Below are the code and all the weights of a small trained network. Each question names an input and a target symbol and asks about switching units off, where a switched-off unit gives its printed mean instead of its output.

import numpy as np


def w(rows, s, z=0):
    codes = np.array(rows[::2]) - 128.0
    scale = np.full(codes.shape[1], s)
    scale[-1] = z or s
    return codes * scale


def f(y):
    return np.maximum(y, 0)


def softmax(a):
    e = np.exp(a - a.max(-1, keepdims=True))
    return e / e.sum(-1, keepdims=True)


def log_softmax(a):
    a = a - a.max(-1, keepdims=True)
    return a - np.log(np.exp(a).sum(-1, keepdims=True))


def net(x, mask):
    ids = ['ΓΔΘΛΠΦΩαβεζμξστψ'.index(c) for c in x.split()]
    T = len(ids)
    res = E[ids] + P[:T]
    r = res
    for j in range(3):
        rows = slice(4 * j, 4 * j + 4)
        q, k, v = (r @ M[0][rows].T for M in (Q, K, V))
        z = softmax(np.where(np.tri(T) > 0, q @ k.T / 4**0.5, -1e9)) @ v
        o = O[0][rows]
        res = res + np.where(mask[j], z, o[:, -1]) @ o[:, :-1]
    y = f(res @ A[0][:, :-1].T + A[0][:, -1])
    res = res + np.where(mask[3:15], y, B[0][:, -1]) @ B[0][:, :-1]
    return log_softmax(res[-1] @ U[:, :-1].T + U[:, -1])


Q, K, V, O, A, B = {}, {}, {}, {}, {}, {}
E = w([
[57,109,28,150,70,153],'Γ',
[193,131,117,117,207,84],'Δ',
[133,156,82,51,100,71],'Θ',
[174,106,167,137,210,132],'Λ',
[149,142,147,27,121,124],'Π',
[130,143,171,48,30,130],'Φ',
[91,153,164,57,170,124],'Ω',
[100,205,166,177,95,43],'α',
[119,86,63,125,102,178],'β',
[157,166,121,214,43,89],'ε',
[252,124,108,110,174,127],'ζ',
[135,62,60,115,107,190],'μ',
[119,168,130,187,232,108],'ξ',
[69,190,128,43,85,114],'σ',
[79,151,187,63,82,183],'τ',
[127,116,100,169,54,217],'ψ',
],0.021)
P = w([
[28,46,240,208,98,2],'0',
[78,75,132,84,117,97],'1',
[100,91,119,82,142,105],'2',
[124,93,105,106,161,131],'3',
[137,114,109,117,162,135],'4',
[142,128,113,117,156,150],'5',
[150,145,112,115,157,155],'6',
[155,164,112,115,155,162],'7',
[163,181,117,112,158,170],'8',
[168,196,120,115,147,186],'9',
[165,217,123,113,144,196],'10',
[178,222,133,111,143,209],'11',
[177,250,121,114,131,199],'12',
],0.0099)
Q[0] = w([
[169,121,110,187,100,138],'head 1',
[92,126,168,39,89,156],'head 1',
[95,121,81,50,128,124],'head 1',
[68,137,138,126,141,92],'head 1',
[189,136,137,159,210,114],'head 2',
[112,123,132,84,88,141],'head 2',
[87,155,149,52,136,128],'head 2',
[80,99,147,39,103,95],'head 2',
[64,84,167,108,90,126],'head 3',
[108,160,180,101,131,105],'head 3',
[74,109,65,98,114,185],'head 3',
[88,86,167,8,85,104],'head 3',
],0.016)
K[0] = w([
[116,218,69,96,170,152],'head 1',
[94,67,143,155,133,38],'head 1',
[143,51,164,118,109,106],'head 1',
[107,153,186,156,112,111],'head 1',
[146,177,167,125,121,156],'head 2',
[112,66,138,113,142,91],'head 2',
[90,64,149,149,77,61],'head 2',
[134,35,167,135,129,66],'head 2',
[141,51,111,116,127,77],'head 3',
[148,125,173,118,91,65],'head 3',
[91,22,99,100,128,142],'head 3',
[93,7,174,156,130,25],'head 3',
],0.016)
V[0] = w([
[88,223,118,160,152,73],'head 1',
[209,77,229,179,74,180],'head 1',
[154,173,115,114,210,105],'head 1',
[152,124,161,91,167,96],'head 1',
[112,42,191,101,154,227],'head 2',
[119,192,58,183,7,128],'head 2',
[132,130,137,25,107,109],'head 2',
[180,108,129,98,151,66],'head 2',
[254,115,97,116,35,56],'head 3',
[200,106,149,139,191,79],'head 3',
[198,121,165,164,92,168],'head 3',
[144,99,67,201,152,108],'head 3',
],0.011)
O[0] = w([
[82,105,95,172,146,123,190],'head 1',
[194,110,151,127,161,169,89],'head 1',
[112,184,99,106,151,133,99],'head 1',
[130,125,106,130,146,174,172],'head 1',
[109,124,252,145,93,182,102],'head 2',
[192,94,77,125,165,60,81],'head 2',
[95,109,117,76,122,122,108],'head 2',
[116,181,114,98,121,113,125],'head 2',
[194,106,85,31,46,57,3],'head 3',
[158,207,91,113,152,134,89],'head 3',
[172,127,158,116,87,128,38],'head 3',
[193,166,86,182,88,136,159],'head 3',
],0.012,0.0048)
A[0] = w([
[88,167,134,173,34,98,26],'neuron 1',
[71,148,65,143,74,167,85],'neuron 2',
[140,115,98,220,176,150,90],'neuron 3',
[104,147,183,133,130,197,149],'neuron 4',
[166,107,142,97,152,82,169],'neuron 5',
[119,254,187,138,156,25,128],'neuron 6',
[149,161,185,80,118,101,124],'neuron 7',
[102,50,154,62,80,128,107],'neuron 8',
[195,70,81,178,129,126,255],'neuron 9',
[132,150,172,167,141,38,150],'neuron 10',
[140,89,58,184,135,174,91],'neuron 11',
[188,157,127,126,75,74,43],'neuron 12',
],0.0086,0.0076)
B[0] = w([
[121,72,130,162,251,127,147],'neuron 1',
[188,99,148,136,136,138,214],'neuron 2',
[167,115,103,69,154,110,235],'neuron 3',
[139,92,121,181,95,18,252],'neuron 4',
[76,58,140,153,78,143,182],'neuron 5',
[167,104,126,120,38,167,225],'neuron 6',
[222,156,165,104,160,140,170],'neuron 7',
[117,161,42,126,201,116,206],'neuron 8',
[66,232,136,156,104,163,241],'neuron 9',
[121,93,159,78,117,254,172],'neuron 10',
[159,141,182,28,69,98,201],'neuron 11',
[177,86,163,191,208,140,157],'neuron 12',
],0.0082,0.014)
U = w([
[79,40,98,147,26,250,253],'Γ',
[95,151,114,133,44,192,171],'Δ',
[131,121,118,143,85,76,122],'Θ',
[122,187,191,158,88,95,101],'Λ',
[92,187,195,78,133,98,151],'Π',
[153,62,130,108,137,153,70],'Φ',
[60,175,170,160,126,159,88],'Ω',
[132,150,118,155,124,77,118],'α',
[139,118,163,139,109,128,151],'β',
[187,87,111,184,124,83,90],'ε',
[174,122,147,117,132,151,39],'ζ',
[168,121,178,136,98,63,123],'μ',
[144,185,105,221,220,161,166],'ξ',
[97,97,95,151,188,211,76],'σ',
[140,103,166,172,172,92,125],'τ',
[140,76,154,152,158,255,52],'ψ',
],0.0064,0.0041)

Each question gives the input, a string of symbols that net reads in full, and the target symbol t.
The units are the heads (4 rows each of Q, K, V and O) and the neurons (one row each of A and B). Each row of codes is followed by its name. A weight is (code - 128) times the scale printed after its matrix; where a second scale follows, it is the last column's (O, A, B and U).
mask holds one flag per unit, heads first, then neurons. A switched-off unit (its flag False) gives its mean, the last column of its rows in O or B, instead of its output. The means were averaged over made-up inputs and are rounded, as every weight is.
A unit's drop is (log p(t) with every unit on - log p(t) with that unit switched off) / (log p(t) with every unit on - log p(t) with every unit switched off).
The circuit of an input: a set's keep is (log p(t) with only the set's units on - log p(t) with every unit switched off) / (log p(t) with every unit on - log p(t) with every unit switched off). Starting from the 12 units with the biggest drops (on a tie, the unit counted first), units are removed one at a time, each time the one whose removal leaves the highest keep (on an exact tie, the one counted first), for as long as the keep stays at least 0.8.
circuit, biggest first: the units of the circuit, biggest drop first
most important unit: the unit with the biggest drop
k most important neurons: the k neurons with the biggest drops, biggest first
which heads matter: for each layer, one digit per head in row order, 1 if its drop is at least 0.15 and else 0, layers parted by /
input Π Π Π α Π σ α Λ ξ Π Π σ, target Π: circuit, biggest first -> (head 3; head 2)
input Δ Γ Γ Δ Δ Π Γ ψ ψ Ω, target Δ: circuit, biggest first -> (neuron 6; head 3; head 2)
input τ ξ Θ σ Ω Π τ ξ α α Φ ξ ζ, target ξ: which heads matter -> 101
input Π σ ψ μ Γ Π ξ Δ ψ ξ Φ, target Π: circuit, biggest first -> (head 3; head 2)
input Π ξ α σ μ ξ Δ μ Π μ Π τ ξ, target τ: which heads matter -> 011
input Γ τ β Π β ζ, target ζ: circuit, biggest first -> (head 3; head 1; neuron 4)
input Δ μ α Π, target Δ: circuit, biggest first -> (head 2; head 3; neuron 6)
input ξ Ω ξ Θ τ Λ ψ ξ ξ, target ψ: circuit, biggest first -> (neuron 10; head 1; head 2)
input Δ Ω σ σ ζ Π ξ Φ τ Φ Δ σ Δ, target σ: which heads matter -> 011
input ξ Φ σ Π Λ Π ψ Γ Ω μ ξ Δ Π, target ξ: which heads matter -> 001
input Γ ξ Δ Λ Δ Ω Θ ξ Π Λ τ Θ, target Γ: most important unit -> neuron 10
input Π μ ξ Λ ξ ε Δ Π Π Π α, target Γ: circuit, biggest first -> (neuron 6; neuron 10)
input ε β τ Φ ψ Ω, target ε: which heads matter -> 011
input Δ ξ μ ξ ε Γ Π τ, target Δ: which heads matter -> 111
input ζ ξ Δ Λ Π μ σ ψ Π, target ζ: circuit, biggest first -> (head 3; neuron 7; head 1)
input ξ ξ Λ, target ξ: circuit, biggest first -> (head 3)
input Λ Δ ε, target ε: circuit, biggest first -> (head 3; neuron 12)
input σ Π μ ξ ζ ζ ξ Π τ Δ, target τ: 2 most important neurons -> (neuron 4; neuron 9)
input τ Φ Λ, target τ: 2 most important neurons -> (neuron 4; neuron 6)
input Λ α Π Φ Λ Π σ σ, target Λ: most important unit -> head 2
input τ τ τ β ξ Φ τ Φ Π Δ Π σ, target τ: 2 most important neurons -> (neuron 4; neuron 9)
input Γ ε Γ Π ξ β Π, target Γ: 3 most important neurons -> (neuron 10; neuron 5; neuron 4)
input Γ ξ ξ ξ Ω ξ τ Θ Λ, target τ: 2 most important neurons -> (neuron 4; neuron 9)
input τ β τ ψ Δ ξ Λ Π ψ ε, target ψ: circuit, biggest first -> (neuron 10; neuron 4; head 2)
input ψ τ ε Γ Λ ζ Γ Δ Π, target ψ: which heads matter -> 110
input Φ Π μ Δ Δ ξ ε Π Φ α, target Γ: circuit, biggest first -> (neuron 10; neuron 6)
input Γ Γ Π Δ ξ ψ Δ Ω, target Γ: which heads matter -> 110
